Rows near named flat spaces through zero (a row that begins with a name and a colon came from that space):
mn_zf: [-103   92  153   59 -172  212  165  -25 -213 -277  277  135  -75  -38
  347  -17 -101  334  269   99  133  -46 -210]
dq_hd: [  32   22   63 -224 -263 -367  -62 -155  153  118 -122 -331   41  163
  -52  275   40   57 -318  393  104 -436  188]
qt_fd: [ 298  -18  -14  240  153 -191  -97  -30  278  -44 -158 -461  -40 -229
  -40  202 -109  251  -80  148   72   27  205]
dq_hd: [ -98  317  272  -28  216   52   30  356 -163 -309 -243  -63 -175   49
   20  -77 -180  168  -17  -49   21   81  -14]
dq_hd: [-204  -15  -34  -97 -226    3    5   42  -27   57 -111 -150   47  171
 -160   53  126  120  -11   32    8   88  -56]
qt_fd: [  91   39  -18  193  -46  -53 -169   76  183 -127 -103 -428  -16  -26
  -16  138 -111  292  -31   77  108  -87   58]
jq_qc: [ 322 -128 -273  157   91   50  -82  -51  346 -181   43   53   97  -88
   21  292 -135  161   94  162  -66  256  198]
jq_qc: [ 158   27  203  -94 -323 -133   16 -279  130  491  128   -3   15  -98
  -49  138  142   79 -118  118  193 -108  232]
gz_rp: [ 228   15   -2   72  -37 -256  -24 -182  122   48   50 -278  -82 -193
  -45  255  -73  152  -23  165  171  -66  197]
jq_qc: [ 174 -137  179  -81 -277 -119   -5   14  -30  375 -178 -338   -3   55
   49  203  115  183 -161  182  202   42   78]
hn_bd: [ -24 -101  -11  147  215  128  -13  -89  -97 -197  273  104   41  -55
  322 -216  -11   23  205  -64 -115 -133 -149]
jq_qc: [ -86  -47   90 -450 -267 -380    8 -663  -97  461  516  182   19   90
 -103  138  325 -194   47  173   36 -349  291]
mn_zf: [ 155 -143  114 -147   85  150  -52   67  -15  118  -28  189   32  144
  154   32   60  -77    1   59 -112  138   87]
qt_fd: [  72  141  105 -125  -47 -261   61 -162  -63  214   85   67  -90 -118
  -99   51   -6 -149 -113    1  149 -152  156]
hn_bd: [  12  -73 -329  148  153   -8  -53  317 -121  107 -148  155  193   72
 -103 -197    5 -141  -43 -428  -21  415  -96]
dq_hd: [   7 -128 -399 -164  -28 -240 -229  -36  -78  126  212  222  256  329
  -51   39   71 -222  -24 -171  -31   -5  119]
mn_zf: [-315   66 -130   70  111  -27  -18    4   48 -168 -117 -120  -35  -33
 -227 -260   -7 -350 -122 -143 -150 -365 -216]
hn_bd: [ 132   55  -31   15  -83   17    6   -3  154  -50  -13   72  -13  -50
  -17  160 -112   36  -44  111   60    3   89]
gz_rp: [ 262 -182 -164  346  114   15  -75  -81  394 -319 -155 -579 -103 -286
  -37  314 -165  264   74  296  -21   28   40]
gz_rp: [-290  135  189 -228 -107  -80   82   99 -183 -118 -228 -237 -166  152
 -129   16   17  -40 -111  134   21 -208 -119]
jq_qc: [  20   -7  -98   33  332  151  -99  262  -81 -487  -54   40  -60  127
  131   24 -196   34  170  -19 -150  157  -55]
gz_rp: [ 401 -327  -12  274  122   17 -133 -283 -176  126  534  -76  -69 -272
  479  -11  -48   13  320  -99  172 -129  -46]
qt_fd: [  16 -261 -247  -11  209   55  -81 -153   84  -69  186  222  186   97
  127  -94   97 -209   88    2 -283  -41  -11]
gz_rp: [-159  139  291 -208 -288 -308  -15 -216 -126  273   25 -362 -162   20
 -125   36  110  -57 -183  118  217 -524   42]
dq_hd: [ 185   38   71    1  260  -65  104  -63  -51  -11  115  304  -10 -154
  199  -90  -82 -149  -25   -4  -36  -40   77]
mn_zf: [   8   16 -150   92  276   44   75   48   28  -92  -22  252   36 -125
  -78 -145  -38 -178   36 -174 -148  207  -15]
jq_qc: [-440  410  555 -301 -307  -35  122  -71 -481   45  277  128 -191  154
  198 -277   45   35   -1  -33  230 -612 -179]
mn_zf: [ 149   54  116 -205 -292 -262  -58 -386   49  648  259   79  -47 -102
 -294  184  200 -104  -32  -61  218   14  371]
qt_fd: [-191  156  139    4  181  -31    5  101   99  -80 -230  -72   41   37
  -45 -261   25  -88 -232  -11 -166 -272  -39]
hn_bd: [ 53 -73 -34 -56 -10 110  81   8  24 -72 -17 170  -1  13  65  72 -33 -72
  16 111 -60  67 -34]
mn_zf: [  74 -133 -242  126  -94 -313 -127 -119  266   92 -181 -525   69  -62
 -223  168   23  -22 -226  127   53 -224   65]
hn_bd: [ -81   20  159  -19 -276   47  156 -201 -119   66  248   42  -15  -60
  182   15   77  251  141  125  139  -77  -83]
qt_fd: [-100   32  162  -30 -399   98   66   79 -241  -23   19 -210 -158   53
  112  118  -57  201   75   89  284 -103 -219]
gz_rp: [ 179   95  247  176  231  202  -22   -8   89 -302  114   -2 -183 -217
  287  -25 -219  115  128  105  -11 -189    7]
qt_fd: [ 585 -256 -155   14   95 -244   -1 -368  217  287  199   85   -8 -296
   21  383  -22 -120   19  197   74  176  375]
gz_rp: [ -14 -561 -532  126 -161  398 -164    4  273 -128   26  -42  329  288
   25  188  188  204  287  103 -298  474 -145]
dq_hd: [-216  123    4   35  495  198  266  227 -103 -285 -260  394  -93 -167
  -97 -414  -79 -466  -56 -227 -320  118 -247]
gz_rp: [  36 -127 -309 -179 -142 -347  -68 -119  -15  179   64   -9  205  214
 -131  217  124    5  -66   58   37  117  179]
hn_bd: [ 230 -110 -355 -143  -13 -263 -120 -169  156  130   55   48    1    5
 -359  391  -13 -212   12   31   21  246  321]
mn_zf: [ 275  -83 -177   91  240 -239  -45 -115  498   26 -300 -255   63 -189
 -285  238  -10  -31 -226  225 -163  110  328]
mn_zf: [-134  115 -200  -64 -301  -25  -58  201   72   23 -168  -46  138  242
 -308  197   33  292  -13  -55   92  393   89]
qt_fd: [ -81  148  -34    7  -66 -239  -65  154  194  -78 -329 -333  128  144
 -124   59  -31  196 -314  146   19 -172   83]
jq_qc: [ 563 -229  -54   86  -58   -6 -154 -175  104  509  311  210  113 -127
  142  223   61  115  140  -99  172  408  349]
hn_bd: [-119  -38 -120   62  295   57   56    0  -28 -111   88  299  181   19
  119 -308   72 -104   50 -153 -252   53  -84]
jq_qc: [ 284   21 -123   -7 -209 -249 -133 -303  455  475   62  -12  126 -130
 -363  294  108   45 -150   53  101  118  474]
qt_fd: [ -61 -205  209   -1 -190   80   93 -241 -305  -22  336 -139  -97  -30
  483  -78   58   61  170  187  117 -454 -305]
mn_zf: [-286   25  -43 -112 -190  157  -60   43    7 -155  -33  -53  -36  204
 -155   20   33  -34   57   26  -70 -102 -131]
jq_qc: [-242   67   84 -103 -293 -191  121 -205  110  362 -136 -166   51  -40
 -295  -85  233 -107 -270   60   30 -260  -10]
gz_rp: [-157  -18  126  -86 -251  143  -64 -151  -50  199  229  114   16   99
   61 -135  132 -103   39  -61   23 -289  -93]
jq_qc: [ 168  -18 -157  187 -127   24   11  -38  318  -21  -41  -33  110 -126
  -33  165  -74  198  -48  121   49  102   84]
gz_rp: [ 178 -247 -373  223   59 -203 -181 -163  414 -152 -101 -510  103  -85
 -127  265  -39   86  -69  232  -81 -119  104]
qt_fd: [  25 -181  -24  -57 -147  160   96 -135 -272   96  390  331   68   55
  294   -2  104  113  312  -40   56  224 -101]
dq_hd: [-126  -30 -105 -121 -312 -364   -5 -334  178  111  -23 -433    5   10
 -286  254  129   38 -153  296   76 -336  102]
gz_rp: [-276  242  238 -172  -27  128   92  132 -135 -224  -98  107 -163  102
  -19 -116  -77 -111  -49   39  -36 -240 -142]
dq_hd: [ -11   62  182  -21  -11  161   46  -49   74 -242   34  -99 -122  -25
   52  180  -31  363  211  237  -36  140   73]
hn_bd: [-185 -229 -710 -171 -153 -304  -30 -104  166  -66 -122  -47  262  267
 -480  288  136 -190  -72   90 -173  226   48]
jq_qc: [ 162   62   94 -192 -136 -411  -42 -214  109  233 -132 -379 -215 -113
 -319  355  -19 -159 -231  236  190 -251  279]
mn_zf: [ -53 -138 -119   33 -241  123   44  -87 -106   42  234  153   92   48
  170  -27   46   20  127  -23   69  -34 -183]
hn_bd: [-181 -317 -544    2  104    8   38  -53   99 -200    6  203  344  205
   -9  -87  135 -187   18   28 -352  104 -173]
dq_hd: [ -60  -83 -185 -165  -75  -55  -67    2  -95   82  120  217  181  265
   -6   33  110  -13   51  -64  -52  161   57]
hn_bd: [  74 -107 -200  -80 -157  -89  115 -321 -137   73  435  285   24  -77
   27  197   56   53  294   25  102  230   72]
hn_bd: [-20 218 161  40 -28  92 117 108  -6 -71 -32 170 -32 -74  68 -74 -99 119
 -34 -15  71  19 -18]
dq_hd: [ 107  -92    5  181  271  477    1  298  -44  -38  -28  468   48  -44
  228 -326  -81 -233   87 -319 -166  260 -196]
hn_bd: [-175 -181 -723 -101  -64 -387  -95 -166   98  -57   38  -71  248  205
 -472  225  129 -149   26  -49 -126  218   93]
gz_rp: [ 309   30  -82  178  195 -422 -109 -209  240 -105   12 -423  -81 -277
  -17  215 -183   36 -140  195  114 -336  238]
qt_fd: [ 172 -250 -250   92  225  120 -102  -56  219  -54   75  172  192   29
   80   18   48  -32  102    7 -249  227   92]
dq_hd: [-151 -153 -331 -170   24  -85  -77   -6 -143  -83   94  104  125  274
 -116   62  102 -107  135  -76 -131  196  -13]
dq_hd: [  19 -273 -328 -250   85   69 -105  -84  -92 -153  301  399  205  367
  127  178  105    1  303   67 -240  348  109]
mn_zf: [   7 -133 -200   75 -390 -212  -31 -406  -64  296  394 -170  -20 -163
 -104  123   93  -53  122  -64  279 -214  -43]
mn_zf: [ -56  100   79  120  -84  114  156  -90 -211 -289  314   59 -138 -164
  240   21 -132  293  322   38  162    8 -162]
jq_qc: [  82  118  -19   54  222   64 -156  351    3 -359 -209 -131  -99  104
  -10  104 -238  113   27  -36   -9  154   48]
qt_fd: [-169  123 -210 -132   10 -396   -7  -10  -91  -63 -121 -192  -53   54
 -356   87  -27 -195 -137  -46   55 -106   44]
[ 309  -39  -20  166    8  -28 -123 -281  139  204  430  208   71 -203
  204   -8  -38   -2   93  -83  109 -151  178]
gz_rp
[ -38  -91  -38 -147 -349 -108 -124  -74 -146  496  133   31   98  181
  -88  -19  187 -158  -82 -183  175  -80   12]
mn_zf
[ 152   99  -47   48  -42 -198   54 -152   64  187  109   40   -2 -198
 -162  136    5  128   38  -51  149  229  225]
mn_zf
[-334  179  296 -249 -193  189   33 -111 -267  148  273  338 -140  108
  -16 -254  115 -259  100 -177   18 -297 -134]
mn_zf
[ -89  240  124   68 -191  158  280 -260  -54 -241  423  313 -124 -265
  116   76  -94  370  366  106  143  105  -30]
mn_zf
[-222  -20 -138   37   91  -56  -52  121   34 -239 -181 -228  110  165
  -33 -102   23   50  -83   30 -151 -121 -128]
qt_fd
[ 150 -330  -97   65    8  305  -19  -21  -64    7  178  147   49   29
  237   55   62   68  291   -5  -79  328  -96]
dq_hd
[-178   71  -74  -81 -224 -167  -46   86  -76  215 -109  -97  108  173
 -190  -55  103  -22 -169 -135  103  -42  -26]
dq_hd
[ 103  -25  214  194 -428  183   61 -160  210  459   72  -65   64 -210
   58  -32  136  249  -54   18  206  -32  -13]
dq_hd
[-129  153  210    7  -65  490  114   82 -170  -87  251  579 -112  -49
  188 -259  -83 -131  220 -216   -2   12 -223]
gz_rp
[ 393 -268  292  343 -293  547   43 -309  136  154  478  -71 -101 -359
  433  255   65  754  597  188  196  455   38]
dq_hd
[-226  258  131 -223  208   71  307  112  -96  -23  -92  686  122   65
  -17 -307   77 -158 -110  -90 -239  208   14]
dq_hd
[ -29   23  294   84  -90  322   21  178 -231  321  120  286  106   56
  309 -362  130  160   83 -311   78  176 -144]
jq_qc
[   5  -86   76   96  -89   90   37   -9 -122  -61   98 -148  -21  -22
  225   11    6  256  149   64   87   20 -130]
qt_fd
[ 208  -73  138   58   30   31  131 -215   27   74  216  176    8 -199
  309   -8   -5   52   47  152   27  -98   32]
mn_zf
[ 310  -42 -256  193  382  -15 -244   17  477  -49 -138  -30   46 -153
 -292  122 -101 -129  -40  -95 -200  247  332]
qt_fd
[ 155 -184 -403  207  -89  -65   -7  -65   89 -162   87 -186   56 -106
  -64  307  -79  260  215   60   98  353    7]
mn_zf
[-123   43 -113   29   54  144   92  104 -143  -19   91  397   89   19
   19 -223    8 -123   87 -260  -58  195 -139]
mn_zf
[ 283   44  187  -60   -7  -31  -55  -94    8  178   99   16 -193 -145
  -18  201  -74  -33   47   33  158   50  226]
hn_bd
[-261  421  716 -109 -247  156  206   19 -160  156  -52   42 -259 -120
  113 -303   -4   -3 -191   30  189 -541 -160]
jq_qc
[  38  -30 -188   76   42 -488 -171 -120  382  509 -279 -344  314   -6
 -369 -112  241 -124 -486  -97  -68 -175  276]
gz_rp
[ 258    0  156   21 -328  -89  -50 -112   80  571   84  -27   68  -82
   -2  115  112  178 -102  -39  282   93  218]
jq_qc
[-221  115   63   -3   29 -242   90   -7 -220  -97  -29 -263  -33   -2
    8 -115   32  127  -28   -6   70 -164 -109]
qt_fd
[-132 -100 -101  -32   37    4    9    3  -13  -64  -57  -39   74  100
  -14  -66   78  -65  -14   22 -131  -30  -97]
hn_bd
[-149   30  -64 -215 -363 -137   72   40  -73   62 -207 -230  -94  136
 -324  294   40   36  -74  144  151  109   -9]
hn_bd
[  67  -54  -94    3  -65 -213  -89  -75   46  261  -32 -161   43  -19
 -158   38   71 -113 -130  -74   81  -59   92]
mn_zf
[ 199  -90  399  153 -233  234   22 -148  -57  190  261  -99  -87 -168
  479  -31    8  288  119  134  220 -243  -98]
hn_bd

Rows near named flat spaces through zero (a row that begins with a name and a colon came from that space):
qj_qp: [ 183   61  108   59   29 -158 -101   12  -46  140 -126  -77   79 -148
  -53  231  -51   49  149 -103   72  167 -255]
rh_nr: [ 173 -223  212  -83  -70   -5 -187 -350  -38   -1  -35  165   85  -27
  -18  267    8  134  -77 -122 -150  121 -147]
qj_qp: [-158  -42  -58 -184  102  286  125   81  -25   56  135 -156   24  -48
  -36   58  134    0 -104   22 -173 -139  200]
tp_qq: [ 221 -102 -111  -95   58  473   55  -86  -96  307  -53 -152  572  -70
   32  -47 -175   -8  -41 -224  -88 -286  -50]
qj_qp: [-260 -224 -139    3   77   44  212 -189  -49  -15  -23  110  384  258
   84 -561 -164 -187   79  130 -218 -396  263]
qj_qp: [ 123 -126  -44  180 -275  435 -165 -297  201  157  -81  356  279   69
   81  -90 -287 -269 -415  -76   32 -119   72]
sc_hr: [  79  -72   43  -17  104 -170 -114 -119  -41 -184  -47  179  -11    4
  -20  -84  -61  163   27  -64  124 -111 -112]
rh_nr: [  55 -279 -124  -25  -83  -57   87 -214 -203   23  -86   99  197   86
  114   59 -184  103  140   74   19 -293 -118]
qj_qp: [-223  484 -153 -123  375 -428 -109  205 -316  244 -308 -195  225 -316
 -171  -81   -1   28  288  126  343  -24 -168]
tp_qq: [ -37  178  -52  -39  194  114 -200   41  -59  183 -122 -159  409 -196
 -142   24    8  -60  -53 -119  131 -158   -7]
sc_hr: [ 176   -6  270   70 -198  452 -238 -115  258  -72  109   13   75  102
  -41   69  166  -12 -321 -221 -114  -35   71]
tp_qq: [ 147  -60  111   13   72 -102  208   48  -40  -43  -31    4 -196  -40
  -23   24  -21  154  172  -55  -95   77  -82]
qj_qp: [  53  126  -47  -37   13 -148  -63 -251 -200  315 -309  216  337  -71
   21 -182 -247  -42   94   56   57   37 -192]
sc_hr: [-170  -17 -246   56 -243 -142 -148  -57  135  -36  161  259   12  323
  285 -335 -177 -254  -70  250  142   22  -26]
tp_qq: [-208 -162 -252  182 -271 -171 -270   14  194 -170  243  142  -27  239
  152  160   19 -234 -150  193  166  -54  110]
qj_qp: [ 178  333   71  -28  -41  236 -260  263   69  298   60 -258  150 -148
  -55  359  169   56  -23 -124  133   -5 -237]
tp_qq: [ 653 -149   95  355 -499  161  289  -66   37  250 -121  201  -12  200
  195  187 -250  144  223 -107 -114  -44 -317]
qj_qp: [ -25  255   -8    3  -14  157  -16   29 -106  -52 -189 -345  236   38
    3 -402  -16  -69   31  -59  222  -95   13]
sc_hr: [-236  -10 -184 -142   79 -252   99  304  -65 -689  317 -288 -605  136
   10  -32  401  270   26  101  194  -14  270]
rh_nr: [-331 -179  229 -106   25 -421  209 -100  -29 -454   54   54 -631  170
   70 -219   62   49  163  280 -107  238   42]
qj_qp: [ 115   81  204  104 -118  129   32   91   77  -18  -89 -135 -180  -15
   40   18 -100  -10   48  -19  163    6 -217]
qj_qp: [  32  116  122  -72   80  -73  108  298  -30  -11  124 -416 -106   18
    3   88  202  132  307  -21  -61   52 -144]
tp_qq: [-260 -232  -34  -69   41 -240  -38  114  141 -538  348   65 -573  136
   58   90  176   85  -86  149   74   16  136]
tp_qq: [-174 -103 -294 -103  119 -291  -74 -112 -205   52 -107  201   49 -153
   35  112 -225  -17    4  177  246  -68  -87]
rh_nr: [  42  122   32   -9  144  -57  -54  150  125 -113  118   34 -205  -83
 -100   -7  147   55  -94 -116  -19  207   93]
sc_hr: [ -46  185   84  -60  486 -563  240   41 -396   26 -424  -78  -67 -403
 -336   38   47  268  395  -22   20  109  -21]
tp_qq: [-358  125   74 -103  256 -269 -139  -13  -15 -114  -55   51 -124 -139
 -160  -66  111  -68  -55  123   48  102  120]
rh_nr: [ 240  -46 -113  214 -242  200  151  114  103   11   83  106  111  320
  200 -252 -151   46  124    5   65 -446  -89]
qj_qp: [  66  415  150  -95   76  -83  -57  174 -209  201 -273 -430   74 -183
   -7  -48  -64   67  303    7  327   93 -442]
rh_nr: [ 370    8  -29 -128  -37  112  206  -47 -213    7  -20  -67    4    5
    3   22  122  363   95 -192 -150   50  -18]
tp_qq: [-280 -109 -247 -167  -46 -183 -270  -33   42  -85  286  222  -97  107
  136  159   63  -46 -156  239   95  -27   17]
rh_nr: [-392   88    8 -169  584 -416  177  166 -338  -35 -246 -464  106 -357
 -281  -12   83   31  372   59   44  -45   77]
tp_qq: [  80   14  -92  -39   18  234    8   34  -58  140  -54 -152  149 -150
  -20  130  -69  -24  -86  -96   79  -39  -18]
rh_nr: [-147  -54   42  -17   57  -45 -143 -268 -153  138 -284   90  321 -115
  -57   21 -195  -89   -2   83  124 -221 -106]
sc_hr: [ -95 -110   37 -310  192 -460 -105 -427 -449  -17 -294  146   -4 -277
 -129  279    5  262   81   74   14  234 -133]
sc_hr: [-184 -338  -39  -60  -24  -80 -252 -237  181 -230  213  428 -202   59
   74  129  -85  -88 -322   99   14   29   61]
sc_hr: [128 -70 -41  29 -10  72 123  38 -22  -9   6 -50   7  10  30  -9 -54  56
  53 -69 -12 -53 -16]
rh_nr: [ 108  -11  200  137 -211  254  140  232  321 -206  309  -26 -414  247
   50    9  243   54  -72  -37 -203   -6  135]
rh_nr: [  -7   58  125   25   80 -242  159  -75 -161 -184 -230 -101  -98   -3
  -59 -273  -18   84  201   -4   38  106   -3]
rh_nr: [ 174  143 -188   95   40 -185  141   68 -156  144 -190  220   -7 -101
  -35  -17 -129  148  138   22  146  -93  -73]
tp_qq: [  22    0 -303   68 -193  295 -164 -104   33  412  -29  344  552  157
  211 -151 -360 -182 -104  144  183 -578 -163]
sc_hr: [  49 -156  117  -73   22   14  333  186   16 -143  224 -223 -414    9
  -30  257  263  177  123  -36 -335  204  134]
qj_qp: [-101   -7  -86  -67    3 -128 -190 -117  -69 -174    6    0  149  123
   65 -211   -3   10   -3   39  165 -111  -24]
sc_hr: [  12   61   99  -80   96   70  -40 -112 -193   86 -255 -157  221 -154
  -75    4  -88   65   69  -47  136 -156 -153]
qj_qp: [-188  183  -58   72  388 -332 -175  146 -126  209 -279  -17  244 -387
 -252  228 -109  -50  161   44  305 -223 -137]
tp_qq: [ -76 -172 -117  140 -209  -12 -119  -53  137 -156  148  104   38  234
  124  -15  -21 -129  -92   82   57 -139   86]
sc_hr: [ 159  -22 -169   32  -63   -8  550  180 -185  -63  -27 -346 -142   96
  102 -242  -14   77  291  -31 -127  163  124]
tp_qq: [ -22  192   77 -136  109 -225  110   12 -176  127 -173  -43 -280 -270
 -108  164   51   76   73   54  -32  458  -64]
rh_nr: [   3 -220  -88    1  -97 -226  -35 -339 -105 -199 -112  389  -66  123
  127 -196 -247   55  -36  107  141  -54  -75]
qj_qp: [ 214 -180   36   55 -335  149 -275 -105  256 -174  314  192 -116  255
  171  177   88   37 -242  -90  -27   93  -62]
sc_hr: [ 118 -191  136   77 -225  210  -88 -420   34 -150 -158  192  113  131
   69 -224 -186  -73 -231  -94   12   -5   22]
rh_nr: [-163  244  -36  -60  -44  -54   90  -38 -143   96 -213  -16 -122  -85
  -12 -158  -37  -92  -29  170   95  196   50]
rh_nr: [-242 -286  -51 -170  120 -226  205 -115 -165 -388   58   43 -361   27
   -1  -15   65  158   28  148  -56  -28  182]
sc_hr: [ 232 -109   20  372 -422  200 -336 -275  323  193  -16  633  229  177
   69  166 -189 -191 -340  -27   16 -174  -33]
sc_hr: [-162 -123  -81   46  265 -356  121 -141 -121   84 -258  301  -19 -249
 -121  -11 -279 -102   61  102   22   71   37]
tp_qq: [-147  252  -81  -13  258 -138 -232   82   -8  406 -106  141  423 -173
 -115   -2  -78 -129   74   66   75 -191 -116]
[-203   47  212   -4  195 -273 -179 -195  -66  -33 -273   81  -89 -321
 -262  218   31  -71 -106    9   45  278   49]
rh_nr
[  73  147  283  124  -93  -47   39  150  106  114  -14 -344    3   59
    4    8   93 -119  242  -47 -143  290 -144]
rh_nr
[-442  129  192 -171  280 -194  -30  -78 -163  -30 -235 -284   64 -164
 -134 -207    8 -159  115  149   45   86   12]
rh_nr
[-158  -76 -185  -50  303 -335  146  208  -85 -252   91 -200 -213 -150
 -111   59  116   45  110  -22   22  181  205]
rh_nr
[-113   43  -24 -116 -123  176 -252 -300  -49  149  -84  236  283   57
   44  -79  -55  -70 -230  101   41 -178   -8]
tp_qq
[  77  135  -54  -43  111  165   57  167  -53   82   24 -372  144 -168
 -158  157  244   23  -34 -209 -127  166  206]
qj_qp
[ -12   82   59  245 -213  -87 -187  -33  168  -19  -33  287   20  202
   55  -98  -58  -88  -18  121  146 -213  -76]
sc_hr
[ 105   43  -97 -105  109 -151  -24 -131 -199  215 -138   84  163 -210
  -98  184    6   89   15  -76  -85  229  -12]
sc_hr
[-274  -39 -112  -49  169 -159   37  127   35 -173  111  -16 -148   17
   14 -150  -11  -80   20  132   80  -66  103]
rh_nr
[  -8  229   76 -105  165 -113  194  232 -166  228  -76 -374   13 -157
  -93   97  148   75  315    4 -130  176  -83]
rh_nr
[ -39  -23 -188 -107  212 -188 -161 -245 -200  456 -220  236  503 -287
  -92  173 -216 -112   -6   -1  -49   87  -82]
qj_qp
[-123  167   73 -142  331 -135 -222   35  -59  147  -48 -103  231 -256
 -219  150  162   14   14  -87  -45   79    0]
tp_qq
[ 355   64   33  220   78   22   65  173  178  168   28  170  171   50
   -2 -167 -136   45  163 -204  -67 -130 -144]
sc_hr
[  66  -27   59   13   27  191  -64 -108  -56   52 -120  -92  364   13
  -30 -102  -63   15   18 -109   33 -303  -48]
rh_nr
[-182  -94 -120   -2  -13  -95  -11  110  132 -116  213   58 -233   60
   76   48   12 -120  -78  129   13   95   92]
rh_nr
[-194 -358  -69  -91  -38  156    9 -388  -95 -316  -69   90   82   96
   60 -230 -154  -66 -241   39   46 -219  210]
tp_qq
[-340  287  145  -43  457 -289   71  189 -174  113 -299 -323  199 -227
 -211 -260  -31  -83  368  103  122 -177  -83]
rh_nr
[ 109    2   36   83 -285  217  -67 -200   92 -102  -19  249   -7  235
  119 -262  -67   -8 -198    9   50 -118   30]
qj_qp
[-528  175   45 -311  380 -588  135   50 -336  -85 -159 -250 -275 -216
 -137  -72  155   30  299  305   -1  304   36]
sc_hr
[ 104  112  -12   98  201 -324   63  139 -101   86 -154  -53  -21 -241
 -177  197   28   86  202  -91   30  181  -42]
rh_nr
